Below is a small trained network, with its code and all its weights. Each question gives an input and a class and asks what happens when units are switched off, that is, made to give their printed mean instead of their output.

import numpy as np


def w(rows, s, z=0):
    codes = np.array(rows[::2]) - 128.0
    scale = np.full(codes.shape[1], s)
    scale[-1] = z or s
    return codes * scale


def norm(h):
    return h / np.sqrt((h * h).mean(-1, keepdims=True) + 1e-5)


def f(y):
    return y / 2 * (1 + np.tanh(0.7978845608 * (y + 0.044715 * y**3)))


def log_softmax(a):
    a = a - a.max(-1, keepdims=True)
    return a - np.log(np.exp(a).sum(-1, keepdims=True))


def net(x, mask):
    res = np.array(x, float).reshape(1, 8) / 4 @ E
    u = 0
    for l in range(3):
        y = f(norm(res) @ A[l][:, :-1].T + A[l][:, -1])
        res = res + np.where(mask[u : u + 7], y, B[l][:, -1]) @ B[l][:, :-1]
        u += 7
    return log_softmax(norm(res)[-1] @ U[:, :-1].T + U[:, -1])


A, B = {}, {}
E = w([
[133,126,128,127,130,126,126],'x0',
[127,128,127,128,129,127,130],'x1',
[136,66,168,45,131,163,202],'x2',
[187,174,133,155,81,118,219],'x3',
[120,130,127,128,129,127,130],'x4',
[104,63,7,142,162,70,162],'x5',
[130,127,125,128,128,131,127],'x6',
[134,199,95,100,243,151,173],'x7',
],0.012)
A[0] = w([
[102,151,153,170,2,37,228,132],'0.n1',
[103,227,38,192,82,83,78,95],'0.n2',
[144,72,160,33,152,108,184,83],'0.n3',
[87,79,6,136,147,74,179,2],'0.n4',
[161,150,128,166,94,123,168,12],'0.n5',
[178,175,139,97,140,27,214,143],'0.n6',
[151,133,121,65,207,101,82,122],'0.n7',
],0.0099,0.0054)
B[0] = w([
[222,66,100,56,177,215,28,254],'0.n1',
[101,90,210,222,191,133,139,246],'0.n2',
[97,65,181,153,101,121,195,208],'0.n3',
[176,174,147,88,40,4,135,243],'0.n4',
[138,162,117,146,196,151,183,131],'0.n5',
[171,155,124,158,196,200,168,226],'0.n6',
[42,153,76,138,96,200,159,179],'0.n7',
],0.012,0.006)
A[1] = w([
[90,148,115,117,150,155,97,113],'1.n1',
[147,205,195,82,116,145,102,94],'1.n2',
[105,62,180,84,128,125,182,3],'1.n3',
[93,174,215,88,130,158,94,83],'1.n4',
[100,211,111,120,141,133,175,58],'1.n5',
[93,71,149,108,62,122,65,112],'1.n6',
[6,91,125,96,98,120,64,81],'1.n7',
],0.013,0.0047)
B[1] = w([
[152,123,165,155,173,151,182,150],'1.n1',
[149,209,93,92,73,65,137,192],'1.n2',
[156,82,192,254,153,108,207,197],'1.n3',
[190,201,100,133,64,52,147,209],'1.n4',
[64,66,60,133,91,160,129,187],'1.n5',
[87,72,64,107,137,196,83,254],'1.n6',
[243,150,94,47,213,188,115,234],'1.n7',
],0.013,0.0055)
A[2] = w([
[93,73,175,121,70,148,206,5],'2.n1',
[150,128,56,103,221,92,160,206],'2.n2',
[148,136,84,144,141,199,128,226],'2.n3',
[54,192,163,228,166,83,16,34],'2.n4',
[130,121,92,118,53,8,142,213],'2.n5',
[7,203,76,165,127,158,229,129],'2.n6',
[145,106,102,102,123,30,114,4],'2.n7',
],0.013,0.0029)
B[2] = w([
[112,99,211,188,176,71,113,182],'2.n1',
[168,185,167,96,125,146,156,254],'2.n2',
[106,147,116,99,131,163,127,247],'2.n3',
[153,62,194,209,151,111,190,207],'2.n4',
[183,198,156,137,65,65,93,216],'2.n5',
[54,53,83,103,77,119,6,239],'2.n6',
[166,176,127,41,88,101,112,162],'2.n7',
],0.017,0.0072)
U = w([
[118,70,252,239,183,76,206,252],'0',
[197,217,112,68,225,210,161,57],'1',
[158,214,142,104,21,7,122,71],'2',
[37,44,47,113,66,179,60,70],'3',
],0.016,0.0024)

Each question gives the input, the list of numbers given to net, and the class t.
The units are the neurons (one row each of A and B). Each row of codes is followed by its name. A weight is (code - 128) times the scale printed after its matrix; where a second scale follows, it is the last column's (A, B and U).
mask holds one flag per neuron, layer by layer. A switched-off neuron (its flag False) gives its mean, the last column of its row in B, instead of its output. The means were averaged over made-up inputs and are rounded, as every weight is.
A unit's drop is (log p(t) with every unit on - log p(t) with that unit switched off) / (log p(t) with every unit on - log p(t) with every unit switched off).
The circuit of an input: a set's keep is (log p(t) with only the set's units on - log p(t) with every unit switched off) / (log p(t) with every unit on - log p(t) with every unit switched off). Starting from the 12 units with the biggest drops (on a tie, the unit counted first), units are removed one at a time, each time the one whose removal leaves the highest keep (on an exact tie, the one counted first), for as long as the keep stays at least 0.8.
circuit, biggest first: the units of the circuit, biggest drop first
unit that matters most: the unit with the biggest drop
top k neurons: the k neurons with the biggest drops, biggest first
k most important neurons of layer l: the k neurons of layer l with the biggest drops, biggest first
drop when u is switched off: that unit's drop, to one decimal
input [6,7,1,6,3,6,-8,-4], class 1: unit that matters most => 0.n1
input [-8,3,-7,-2,8,-7,0,-7], class 0: top 4 neurons => [2.n4; 0.n2; 0.n4; 2.n6]
input [-3,3,-7,-1,4,-6,-2,4], class 0: top 3 neurons => [0.n2; 2.n4; 0.n4]
input [2,5,-1,4,2,-2,8,-4], class 1: top 2 neurons => [0.n1; 2.n6]
input [-1,-7,6,3,-2,-7,2,2], class 2: top 4 neurons => [1.n2; 1.n4; 0.n2; 2.n4]
input [4,-5,-6,0,5,8,-8,0], class 2: top 4 neurons => [0.n4; 2.n5; 2.n7; 1.n3]
input [-3,0,3,-6,3,3,-6,7], class 3: circuit, biggest first => [0.n7; 2.n6]
input [-8,-1,-1,8,5,7,0,-8], class 1: top 2 neurons => [0.n1; 2.n6]
input [-4,-1,-3,-2,0,-4,6,-6], class 3: top 2 neurons => [1.n6; 0.n4]
input [2,2,4,-5,-4,-7,-3,-3], class 2: top 3 neurons => [1.n4; 1.n2; 0.n1]
input [-6,-3,-6,-6,-7,-7,-8,8], class 3: top 3 neurons => [0.n7; 0.n1; 2.n6]
input [7,5,-5,-1,-2,4,3,0], class 0: top 2 neurons => [0.n2; 2.n4]
input [-1,-2,-4,-1,8,5,-1,-3], class 2: top 3 neurons => [0.n4; 2.n5; 2.n7]
input [5,4,2,-5,2,0,5,8], class 3: top neuron => [2.n6]
input [-8,-1,7,-4,-2,8,6,-3], class 2: top 2 neurons => [0.n4; 0.n2]
input [6,7,-6,1,6,-3,8,-6], class 0: 2 most important neurons of layer 2 => [2.n4; 2.n6]
input [-5,-7,2,-6,6,5,-7,8], class 3: top 3 neurons => [0.n7; 2.n6; 0.n1]
input [-2,6,-2,4,4,4,0,6], class 3: 2 most important neurons of layer 0 => [0.n1; 0.n6]
input [7,-7,7,-6,3,-8,-2,-5], class 2: 2 most important neurons of layer 0 => [0.n2; 0.n1]
input [-3,-6,5,7,-1,-4,-4,-6], class 1: circuit, biggest first => [0.n1]
input [1,-1,-6,6,5,-2,4,-6], class 0: 2 most important neurons of layer 0 => [0.n2; 0.n5]
input [-3,0,4,-8,5,7,0,-7], class 1: 2 most important neurons of layer 1 => [1.n7; 1.n5]
input [8,8,5,-8,5,-6,2,-2], class 1: drop when 1.n7 is switched off => 7.3
input [2,-8,-6,1,6,-2,6,5], class 0: drop when 0.n2 is switched off => 1.3
input [-7,-3,8,-1,0,2,3,6], class 0: drop when 0.n3 is switched off => 0.7
input [6,-8,1,-1,-8,-4,-6,4], class 2: drop when 1.n4 is switched off => 1.1
input [0,1,0,-4,5,2,5,-3], class 1: circuit, biggest first => [1.n7]
input [3,-6,4,8,3,6,-2,0], class 1: 2 most important neurons of layer 0 => [0.n6; 0.n1]
